Below is a small trained network, with its code and all its weights. Each question gives an input and a target symbol and asks what happens when units are switched off, that is, made to give their printed mean instead of their output.

import numpy as np


def w(rows, s, z=0):
    codes = np.array(rows[::2]) - 128.0
    scale = np.full(codes.shape[1], s)
    scale[-1] = z or s
    return codes * scale


def softmax(a):
    e = np.exp(a - a.max(-1, keepdims=True))
    return e / e.sum(-1, keepdims=True)


def log_softmax(a):
    a = a - a.max(-1, keepdims=True)
    return a - np.log(np.exp(a).sum(-1, keepdims=True))


def net(x, mask):
    ids = ['αβγδεζθλξπτψω'.index(c) for c in x.split()]
    T = len(ids)
    res = E[ids] + P[:T]
    u = 0
    for l in range(2):
        r = res
        for j in range(3):
            rows = slice(3 * j, 3 * j + 3)
            q, k, v = (r @ M[l][rows].T for M in (Q, K, V))
            z = softmax(np.where(np.tri(T) > 0, q @ k.T / 3**0.5, -1e9)) @ v
            o = O[l][rows]
            res = res + np.where(mask[u + j], z, o[:, -1]) @ o[:, :-1]
        u += 3
    return log_softmax(res[-1] @ U[:, :-1].T + U[:, -1])


Q, K, V, O = {}, {}, {}, {}
E = w([
[21,73,203,125,58,145,197,133],'α',
[64,47,176,92,100,43,86,110],'β',
[154,164,165,127,112,223,89,199],'γ',
[35,214,59,133,108,175,120,153],'δ',
[35,177,203,145,136,95,63,125],'ε',
[217,86,153,200,35,163,144,86],'ζ',
[189,163,102,197,127,79,101,88],'θ',
[145,187,134,68,120,198,78,54],'λ',
[125,120,1,116,98,195,101,189],'ξ',
[112,151,20,124,73,149,199,95],'π',
[165,24,141,79,149,137,105,221],'τ',
[37,164,78,57,215,85,146,178],'ψ',
[157,80,103,20,149,56,143,62],'ω',
],0.0098)
P = w([
[61,144,114,114,46,115,6,111],'0',
[168,197,137,117,97,83,141,147],'1',
[99,102,142,158,189,179,120,86],'2',
[84,89,88,96,44,137,39,141],'3',
[171,161,115,77,114,84,194,146],'4',
[112,56,101,162,253,194,125,87],'5',
[97,70,95,57,56,163,67,145],'6',
[173,148,115,64,114,72,211,155],'7',
],0.011)
Q[0] = w([
[90,31,91,107,181,150,96,88],'0.h0',
[122,138,209,254,191,132,160,147],'0.h0',
[124,155,132,212,96,158,90,137],'0.h0',
[143,209,42,37,94,134,120,205],'0.h1',
[124,117,72,60,151,101,173,173],'0.h1',
[139,239,117,115,123,110,231,211],'0.h1',
[136,66,163,125,98,137,44,193],'0.h2',
[203,95,93,162,60,167,196,114],'0.h2',
[108,64,152,179,95,202,94,158],'0.h2',
],0.0098)
K[0] = w([
[126,82,73,152,178,184,105,88],'0.h0',
[52,94,124,117,79,99,2,140],'0.h0',
[154,192,122,175,62,128,77,128],'0.h0',
[155,175,78,48,74,109,170,164],'0.h1',
[153,96,122,103,100,120,165,209],'0.h1',
[100,185,180,117,69,105,147,206],'0.h1',
[49,84,152,229,228,198,108,77],'0.h2',
[156,145,134,135,106,163,198,107],'0.h2',
[146,137,159,228,213,145,156,147],'0.h2',
],0.011)
V[0] = w([
[181,102,149,88,241,97,191,109],'0.h0',
[141,143,93,144,207,210,192,146],'0.h0',
[252,122,135,136,167,157,188,113],'0.h0',
[159,140,53,73,37,116,88,131],'0.h1',
[161,189,100,200,159,53,92,40],'0.h1',
[71,125,150,89,158,254,47,125],'0.h1',
[164,218,166,80,56,33,168,189],'0.h2',
[131,177,149,122,84,173,105,151],'0.h2',
[99,66,134,152,178,150,83,126],'0.h2',
],0.0065)
O[0] = w([
[157,159,135,5,135,99,145,130,62],'0.h0',
[95,158,85,41,133,192,193,147,90],'0.h0',
[190,155,123,60,115,175,180,127,83],'0.h0',
[132,76,82,99,91,111,100,156,253],'0.h1',
[133,156,77,151,197,98,11,41,148],'0.h1',
[118,116,183,132,100,254,87,184,243],'0.h1',
[82,45,121,166,136,249,179,54,93],'0.h2',
[145,78,120,97,162,132,97,114,199],'0.h2',
[133,172,159,107,136,92,102,197,130],'0.h2',
],0.0067,0.0038)
Q[1] = w([
[197,77,90,116,38,105,176,131],'1.h0',
[189,147,51,187,167,51,174,110],'1.h0',
[46,90,100,73,110,122,88,138],'1.h0',
[130,108,77,54,36,98,105,125],'1.h1',
[133,150,55,118,120,162,2,174],'1.h1',
[158,151,209,112,199,128,145,93],'1.h1',
[120,53,94,114,83,73,120,179],'1.h2',
[213,166,150,151,152,61,214,105],'1.h2',
[48,81,144,168,134,94,147,125],'1.h2',
],0.0087)
K[1] = w([
[156,59,89,126,55,103,159,139],'1.h0',
[172,138,127,183,145,54,190,109],'1.h0',
[92,204,123,19,127,151,119,200],'1.h0',
[151,97,107,5,122,111,175,137],'1.h1',
[183,147,79,92,203,181,137,163],'1.h1',
[161,174,160,157,59,124,24,93],'1.h1',
[148,60,94,70,92,42,168,174],'1.h2',
[105,164,166,129,2,105,34,109],'1.h2',
[76,64,173,159,150,73,132,158],'1.h2',
],0.0084)
V[1] = w([
[215,72,164,142,101,164,199,140],'1.h0',
[123,100,174,179,112,32,87,97],'1.h0',
[232,220,114,75,85,88,176,158],'1.h0',
[115,120,47,196,144,118,132,229],'1.h1',
[78,126,98,82,246,65,190,181],'1.h1',
[240,9,201,107,164,74,123,175],'1.h1',
[139,174,230,156,123,116,33,157],'1.h2',
[56,2,148,152,126,181,137,92],'1.h2',
[83,114,147,55,199,75,144,122],'1.h2',
],0.0069)
O[1] = w([
[115,151,126,167,101,186,64,77,41],'1.h0',
[165,149,73,105,156,154,189,151,170],'1.h0',
[144,156,154,216,101,128,128,132,14],'1.h0',
[196,173,108,66,109,199,162,184,142],'1.h1',
[75,139,72,139,207,178,143,165,2],'1.h1',
[195,50,163,151,255,143,99,137,93],'1.h1',
[79,200,186,123,181,147,99,122,208],'1.h2',
[103,86,135,223,145,136,171,120,214],'1.h2',
[92,74,112,112,100,111,51,150,59],'1.h2',
],0.0088,0.0074)
U = w([
[95,64,195,166,105,112,217,160,66],'α',
[107,4,92,110,149,63,83,113,124],'β',
[191,157,159,76,93,170,202,202,33],'γ',
[51,163,29,105,148,191,101,170,151],'δ',
[83,178,211,139,66,23,67,113,106],'ε',
[129,103,174,160,98,253,98,79,170],'ζ',
[205,181,140,200,124,119,156,123,255],'θ',
[203,187,91,29,138,76,119,59,83],'λ',
[166,71,51,159,50,124,178,131,101],'ξ',
[49,173,84,172,104,171,157,113,140],'π',
[188,107,146,143,196,195,89,192,152],'τ',
[47,187,159,112,179,120,154,159,77],'ψ',
[119,82,91,166,220,115,133,72,215],'ω',
],0.0069,0.003)

Each question gives the input, a string of symbols that net reads in full, and the target symbol t.
The units are the heads (3 rows each of Q, K, V and O). Each row of codes is followed by its name. A weight is (code - 128) times the scale printed after its matrix; where a second scale follows, it is the last column's (O and U).
mask holds one flag per head, layer by layer. A switched-off head (its flag False) gives its mean, the last column of its rows in O, instead of its output. The means were averaged over made-up inputs and are rounded, as every weight is.
A unit's drop is (log p(t) with every unit on - log p(t) with that unit switched off) / (log p(t) with every unit on - log p(t) with every unit switched off).
The circuit of an input: a set's keep is (log p(t) with only the set's units on - log p(t) with every unit switched off) / (log p(t) with every unit on - log p(t) with every unit switched off). Starting from all 6 units, units are removed one at a time, each time the one whose removal leaves the highest keep (on an exact tie, the one counted first), for as long as the keep stays at least 0.8.
units of the circuit, in order: the units of the circuit, biggest drop first
most important unit: the unit with the biggest drop
heads that matter: for each layer, one digit per head in row order, 1 if its drop is at least 0.15 and else 0, layers parted by /
input λ θ λ λ, target ε: units of the circuit, in order : 1.h1, 0.h2
input δ λ π γ θ λ ζ, target ε: most important unit : 0.h2
input θ λ λ δ τ λ ε, target τ: units of the circuit, in order : 1.h1, 0.h2
input π ω λ ψ τ λ λ, target τ: heads that matter : 011 / 010
input λ λ γ λ τ τ, target γ: units of the circuit, in order : 0.h1, 0.h0
input ω λ λ ω ζ, target ζ: units of the circuit, in order : 1.h0, 0.h2
input π λ ω, target λ: heads that matter : 110 / 010
input δ λ γ τ, target τ: heads that matter : 001 / 010
input λ λ ω λ, target β: units of the circuit, in order : 1.h2, 1.h1
input ξ ξ λ β θ θ θ, target λ: units of the circuit, in order : 1.h2, 0.h0, 0.h2
input ε θ ξ γ γ α, target α: heads that matter : 010 / 001
input λ π α α, target ξ: units of the circuit, in order : 1.h2, 0.h2, 0.h1, 0.h0
input δ β λ θ γ λ θ, target ε: units of the circuit, in order : 0.h2, 1.h1, 0.h0, 0.h1
input ω θ λ λ ψ δ ξ, target δ: most important unit : 1.h1
input γ ψ θ α, target δ: units of the circuit, in order : 1.h1, 1.h2
input ω θ π, target ξ: heads that matter : 001 / 001
input ψ λ π λ, target ξ: units of the circuit, in order : 1.h2, 0.h2
input ε λ λ γ λ ψ π, target δ: heads that matter : 100 / 010
input ε δ λ ω ε λ β, target ε: heads that matter : 101 / 100
input ψ λ λ λ θ θ ψ ω, target ω: units of the circuit, in order : 1.h1, 0.h1
input λ λ θ, target ω: heads that matter : 111 / 101
input θ λ ψ β λ θ ξ, target γ: most important unit : 0.h2
